Here is a tiny trained network, its code and every weight. The questions are about switching its units off for an input and a target symbol, where a switched-off unit gives its printed mean instead of its output.

import numpy as np


def w(rows, s, z=0):
    codes = np.array(rows[::2]) - 128.0
    scale = np.full(codes.shape[1], s)
    scale[-1] = z or s
    return codes * scale


def f(y):
    return y / 2 * (1 + np.tanh(0.7978845608 * (y + 0.044715 * y**3)))


def softmax(a):
    e = np.exp(a - a.max(-1, keepdims=True))
    return e / e.sum(-1, keepdims=True)


def log_softmax(a):
    a = a - a.max(-1, keepdims=True)
    return a - np.log(np.exp(a).sum(-1, keepdims=True))


def net(x, mask):
    ids = ['βδεηθξπτω'.index(c) for c in x.split()]
    T = len(ids)
    res = E[ids] + P[:T]
    u = 0
    for l in range(2):
        q, k, v = (res @ M[l].T for M in (Q, K, V))
        z = softmax(np.where(np.tri(T) > 0, q @ k.T / 2**0.5, -1e9)) @ v
        res = res + np.where(mask[u], z, O[l][:, -1]) @ O[l][:, :-1]
        u += 1
        y = f(res @ A[l][:, :-1].T + A[l][:, -1])
        res = res + np.where(mask[u : u + 4], y, B[l][:, -1]) @ B[l][:, :-1]
        u += 4
    return log_softmax(res[-1] @ U[:, :-1].T + U[:, -1])


Q, K, V, O, A, B = {}, {}, {}, {}, {}, {}
E = w([
[126,149,242,21,185],'β',
[214,190,139,170,199],'δ',
[123,134,121,99,99],'ε',
[1,148,124,174,150],'η',
[69,45,17,145,177],'θ',
[149,59,85,115,55],'ξ',
[96,219,126,130,115],'π',
[107,182,199,52,145],'τ',
[161,151,56,129,92],'ω',
],0.013)
P = w([
[101,130,169,38,94],'0',
[162,177,80,150,123],'1',
[98,180,33,144,137],'2',
[173,144,216,209,52],'3',
[164,148,93,183,129],'4',
[83,170,1,151,136],'5',
[160,143,243,202,51],'6',
],0.0074)
Q[0] = w([
[4,88,18,65,199],'L0H1',
[82,176,39,29,144],'L0H1',
],0.017)
K[0] = w([
[75,66,126,252,213],'L0H1',
[159,122,144,212,203],'L0H1',
],0.017)
V[0] = w([
[169,121,17,126,125],'L0H1',
[221,254,154,133,160],'L0H1',
],0.0078)
O[0] = w([
[203,168,24,177,98,27],'L0H1',
[82,235,41,198,254,253],'L0H1',
],0.0066,0.0018)
A[0] = w([
[157,105,64,78,252,128],'L0N1',
[196,239,172,103,121,159],'L0N2',
[163,91,173,129,76,4],'L0N3',
[158,180,160,100,27,100],'L0N4',
],0.012,0.0029)
B[0] = w([
[249,113,191,150,85,186],'L0N1',
[127,134,101,133,75,254],'L0N2',
[168,206,147,204,140,138],'L0N3',
[130,100,157,71,118,165],'L0N4',
],0.014,0.0084)
Q[1] = w([
[53,93,76,52,11],'L1H1',
[74,153,238,219,14],'L1H1',
],0.012)
K[1] = w([
[44,33,108,155,157],'L1H1',
[91,148,131,6,202],'L1H1',
],0.014)
V[1] = w([
[78,118,221,237,95],'L1H1',
[180,37,195,131,245],'L1H1',
],0.012)
O[1] = w([
[133,33,123,184,254,97],'L1H1',
[97,95,171,194,72,2],'L1H1',
],0.01,0.0057)
A[1] = w([
[59,172,63,163,169,6],'L1N1',
[10,136,103,85,174,111],'L1N2',
[125,190,71,79,178,56],'L1N3',
[84,107,166,81,127,147],'L1N4',
],0.014,0.0023)
B[1] = w([
[187,2,186,147,42,159],'L1N1',
[186,147,78,109,209,169],'L1N2',
[72,113,172,186,156,251],'L1N3',
[172,78,16,239,54,167],'L1N4',
],0.01,0.012)
U = w([
[170,86,231,35,140,142],'β',
[203,167,106,209,174,3],'δ',
[58,168,118,140,225,248],'ε',
[149,57,52,125,180,130],'η',
[143,93,23,49,71,140],'θ',
[97,114,77,111,137,161],'ξ',
[35,76,137,242,77,67],'π',
[53,194,142,110,136,183],'τ',
[106,199,3,185,152,120],'ω',
],0.0053,0.0036)

Each question gives the input, a string of symbols that net reads in full, and the target symbol t.
The units are the heads (2 rows each of Q, K, V and O) and the neurons (one row each of A and B). Each row of codes is followed by its name. A weight is (code - 128) times the scale printed after its matrix; where a second scale follows, it is the last column's (O, A, B and U).
mask holds one flag per unit, layer by layer, with each layer's heads first. A switched-off unit (its flag False) gives its mean, the last column of its rows in O or B, instead of its output. The means were averaged over made-up inputs and are rounded, as every weight is.
A unit's drop is (log p(t) with every unit on - log p(t) with that unit switched off) / (log p(t) with every unit on - log p(t) with every unit switched off).
The circuit of an input: a set's keep is (log p(t) with only the set's units on - log p(t) with every unit switched off) / (log p(t) with every unit on - log p(t) with every unit switched off). Starting from all 10 units, units are removed one at a time, each time the one whose removal leaves the highest keep (on an exact tie, the one counted first), for as long as the keep stays at least 0.8.
circuit, biggest first: the units of the circuit, biggest drop first
unit that matters most: the unit with the biggest drop
k most important neurons: the k neurons with the biggest drops, biggest first
k most important neurons of layer l: the k neurons of layer l with the biggest drops, biggest first
input π π δ π, target ε: circuit, biggest first => [L1H1, L1N3, L0N1]
input ω ω β π ω ξ ξ, target τ: most important neuron => [L0N3]
input η β δ ε, target η: circuit, biggest first => [L0N1, L1H1, L0H1, L1N1]
input β ω β β β β, target β: circuit, biggest first => [L0N1, L1N4]
input ε ξ ξ ω ω η, target η: circuit, biggest first => [L1N2, L1N1, L1H1]
input π ω ε ω δ ω τ, target ε: 3 most important neurons => [L1N3, L0N1, L0N2]
input ε π δ β ε ε τ, target θ: 2 most important neurons => [L0N4, L1N3]
input π ξ β ε θ ε τ, target ε: circuit, biggest first => [L0N1, L1H1, L1N3]
input π β ε β ξ π ξ, target ε: 2 most important neurons => [L0N1, L0N2]
input ω π β ω, target τ: 3 most important neurons => [L0N1, L1N3, L1N4]
input π θ ε ε, target ε: 2 most important neurons => [L1N3, L0N1]
input θ ξ β η ε τ, target η: 3 most important neurons of layer 0 => [L0N3, L0N1, L0N2]
input ω π δ π π π π, target τ: 2 most important neurons => [L1N3, L0N1]
input ω θ τ, target θ: unit that matters most => L0H1
input π ε ε ω, target ε: 3 most important neurons => [L1N3, L0N1, L1N4]
input π β β τ θ, target θ: circuit, biggest first => [L0H1, L1N3]
input β τ β β β β, target β: circuit, biggest first => [L0N1, L0H1]
input β δ β π β τ, target δ: circuit, biggest first => [L0H1, L0N1]
input π π τ ε δ β π, target ε: circuit, biggest first => [L0N1, L1H1, L1N3, L0H1]
input β θ π, target θ: most important neuron of layer 0 => [L0N4]
input β π ω ω ε, target ε: 2 most important neurons => [L0N2, L1N3]
input β ξ β ε, target π: circuit, biggest first => [L1H1, L0H1]
input ε β ω δ η θ, target θ: 2 most important neurons => [L0N2, L1N3]
input ε π ε β, target θ: circuit, biggest first => [L0N4, L1N3, L1N4, L0H1]
input ξ ε ξ ε, target β: 3 most important neurons => [L0N3, L0N4, L1N4]
input ε τ β π η π, target η: 3 most important neurons => [L0N1, L1N2, L1N1]
input β β ω ξ δ π, target δ: 2 most important neurons of layer 0 => [L0N1, L0N4]
input π β β β, target ε: 2 most important neurons of layer 0 => [L0N1, L0N2]
input π β θ ω, target ε: 3 most important neurons => [L0N1, L1N3, L1N4]
